Below are the code and all the weights of a small trained network. Each question names an input and a target symbol and asks about switching units off, where a switched-off unit gives its printed mean instead of its output.

import numpy as np


def w(rows, s, z=0):
    codes = np.array(rows[::2]) - 128.0
    scale = np.full(codes.shape[1], s)
    scale[-1] = z or s
    return codes * scale


def norm(h):
    return h / np.sqrt((h * h).mean(-1, keepdims=True) + 1e-5)


def f(y):
    return y / 2 * (1 + np.tanh(0.7978845608 * (y + 0.044715 * y**3)))


def softmax(a):
    e = np.exp(a - a.max(-1, keepdims=True))
    return e / e.sum(-1, keepdims=True)


def log_softmax(a):
    a = a - a.max(-1, keepdims=True)
    return a - np.log(np.exp(a).sum(-1, keepdims=True))


def net(x, mask):
    ids = ['αγεζστ'.index(c) for c in x.split()]
    T = len(ids)
    res = E[ids] + P[:T]
    r = norm(res)
    for j in range(2):
        rows = slice(4 * j, 4 * j + 4)
        q, k, v = (r @ M[0][rows].T for M in (Q, K, V))
        z = softmax(np.where(np.tri(T) > 0, q @ k.T / 4**0.5, -1e9)) @ v
        o = O[0][rows]
        res = res + np.where(mask[j], z, o[:, -1]) @ o[:, :-1]
    y = f(norm(res) @ A[0][:, :-1].T + A[0][:, -1])
    res = res + np.where(mask[2:14], y, B[0][:, -1]) @ B[0][:, :-1]
    return log_softmax(norm(res)[-1] @ U[:, :-1].T + U[:, -1])


Q, K, V, O, A, B = {}, {}, {}, {}, {}, {}
E = w([
[138,22,135,150],'α',
[73,18,146,149],'γ',
[91,164,1,154],'ε',
[113,142,236,204],'ζ',
[215,68,79,152],'σ',
[27,56,143,159],'τ',
],0.011)
P = w([
[175,64,114,150],'0',
[45,45,130,253],'1',
[161,88,124,122],'2',
[58,86,135,213],'3',
[158,103,131,109],'4',
[87,110,138,202],'5',
[152,114,143,98],'6',
[110,122,156,190],'7',
[153,126,146,83],'8',
[142,136,138,183],'9',
[152,145,153,63],'10',
[163,153,129,177],'11',
[185,141,154,60],'12',
],0.017)
Q[0] = w([
[98,214,83,214],'head 0',
[153,158,158,98],'head 0',
[113,127,95,138],'head 0',
[138,82,110,72],'head 0',
[146,172,113,39],'head 1',
[103,154,123,73],'head 1',
[139,143,156,149],'head 1',
[106,137,88,6],'head 1',
],0.024)
K[0] = w([
[114,3,113,113],'head 0',
[163,119,133,136],'head 0',
[111,112,112,144],'head 0',
[138,254,122,137],'head 0',
[146,103,114,204],'head 1',
[128,110,97,185],'head 1',
[145,157,138,130],'head 1',
[116,99,105,246],'head 1',
],0.027)
V[0] = w([
[134,143,242,172],'head 0',
[162,158,183,164],'head 0',
[138,105,175,125],'head 0',
[79,124,6,161],'head 0',
[102,67,87,64],'head 1',
[214,96,223,152],'head 1',
[253,144,84,79],'head 1',
[110,105,147,68],'head 1',
],0.017)
O[0] = w([
[112,122,200,135,99],'head 0',
[172,120,185,117,78],'head 0',
[106,133,145,160,136],'head 0',
[123,174,98,128,254],'head 0',
[129,67,147,119,206],'head 1',
[95,134,109,6,158],'head 1',
[59,140,203,117,66],'head 1',
[85,70,92,143,119],'head 1',
],0.016,0.0094)
A[0] = w([
[237,92,186,81,68],'neuron 0',
[87,97,172,167,59],'neuron 1',
[178,67,97,62,145],'neuron 2',
[178,107,54,187,52],'neuron 3',
[81,89,122,96,104],'neuron 4',
[85,121,79,153,134],'neuron 5',
[64,246,175,127,31],'neuron 6',
[124,170,124,23,254],'neuron 7',
[130,197,167,52,89],'neuron 8',
[185,112,235,153,218],'neuron 9',
[120,76,148,105,82],'neuron 10',
[173,251,35,62,66],'neuron 11',
],0.022,0.0094)
B[0] = w([
[71,85,190,107,149],'neuron 0',
[150,141,103,170,153],'neuron 1',
[98,176,134,164,212],'neuron 2',
[152,101,173,107,206],'neuron 3',
[138,144,109,109,168],'neuron 4',
[140,148,151,138,191],'neuron 5',
[148,164,178,108,134],'neuron 6',
[167,77,144,141,232],'neuron 7',
[114,170,112,178,151],'neuron 8',
[137,184,153,108,186],'neuron 9',
[120,142,95,100,147],'neuron 10',
[255,154,109,108,255],'neuron 11',
],0.028,0.015)
U = w([
[59,41,87,41,155],'α',
[25,179,30,122,178],'γ',
[90,227,150,245,1],'ε',
[190,181,84,66,150],'ζ',
[60,167,207,37,155],'σ',
[114,6,153,194,24],'τ',
],0.012,0.0054)

Each question gives the input, a string of symbols that net reads in full, and the target symbol t.
The units are the heads (4 rows each of Q, K, V and O) and the neurons (one row each of A and B). Each row of codes is followed by its name. A weight is (code - 128) times the scale printed after its matrix; where a second scale follows, it is the last column's (O, A, B and U).
mask holds one flag per unit, heads first, then neurons. A switched-off unit (its flag False) gives its mean, the last column of its rows in O or B, instead of its output. The means were averaged over made-up inputs and are rounded, as every weight is.
A unit's drop is (log p(t) with every unit on - log p(t) with that unit switched off) / (log p(t) with every unit on - log p(t) with every unit switched off).
The circuit of an input: a set's keep is (log p(t) with only the set's units on - log p(t) with every unit switched off) / (log p(t) with every unit on - log p(t) with every unit switched off). Starting from the 12 units with the biggest drops (on a tie, the unit counted first), units are removed one at a time, each time the one whose removal leaves the highest keep (on an exact tie, the one counted first), for as long as the keep stays at least 0.8.
circuit, biggest first: the units of the circuit, biggest drop first
most important unit: the unit with the biggest drop
top k neurons: the k neurons with the biggest drops, biggest first
which heads matter: for each layer, one digit per head in row order, 1 if its drop is at least 0.15 and else 0, layers parted by /
drop of u: that unit's drop, to one decimal
input α τ σ τ σ γ τ α, target τ: circuit, biggest first -> (head 1; neuron 11)
input σ σ σ, target τ: circuit, biggest first -> (neuron 7; neuron 11; neuron 9; head 1)
input σ γ τ τ σ, target τ: which heads matter -> 11
input ε ζ γ τ γ τ σ, target σ: most important unit -> head 0
input σ α τ, target ε: circuit, biggest first -> (neuron 2; neuron 11)
input τ γ ζ ε α α ε τ γ ε τ ε, target τ: circuit, biggest first -> (head 1; neuron 11; head 0)
input ε ε ε γ τ ε, target τ: circuit, biggest first -> (neuron 11; head 1; head 0)
input ζ α τ ε τ τ ζ ε τ τ τ γ, target τ: circuit, biggest first -> (neuron 11; head 1)
input τ γ α σ, target α: circuit, biggest first -> (head 1; neuron 11; neuron 7; neuron 4)
input τ ε α α ε ε ε τ ε ζ τ ζ τ, target σ: circuit, biggest first -> (head 0; neuron 0)
input ζ τ σ σ, target σ: top 3 neurons -> (neuron 11; neuron 6; neuron 2)
input γ ζ α ζ, target α: circuit, biggest first -> (head 1; neuron 11; neuron 2; neuron 9)
input τ σ τ γ, target τ: top 3 neurons -> (neuron 11; neuron 3; neuron 9)
input γ ζ τ ε τ ζ, target τ: top 3 neurons -> (neuron 11; neuron 9; neuron 3)
input τ γ τ ζ τ, target σ: top 2 neurons -> (neuron 0; neuron 9)
input ε α τ ε γ ε, target γ: circuit, biggest first -> (head 1; neuron 11; head 0; neuron 7)
input γ γ τ ε α α σ ε, target σ: most important unit -> head 1
input ε ζ γ τ ε τ τ ζ γ σ, target γ: top 2 neurons -> (neuron 11; neuron 2)
input ε ε ε α τ ζ α γ α γ α, target σ: top 2 neurons -> (neuron 0; neuron 9)
input ζ ζ σ τ ε α ζ ε τ ζ, target τ: top 2 neurons -> (neuron 11; neuron 3)
input ε ε ε ε ε σ, target ε: top 2 neurons -> (neuron 11; neuron 7)
input σ γ σ ε γ γ, target γ: drop of neuron 11 -> 0.5
input σ τ γ ε α ε ζ, target σ: drop of neuron 11 -> 0.1
input ε γ α ε ζ τ γ ε α ζ, target α: drop of head 1 -> 1.3
input τ σ τ ε τ ζ α, target σ: drop of head 0 -> 1.8
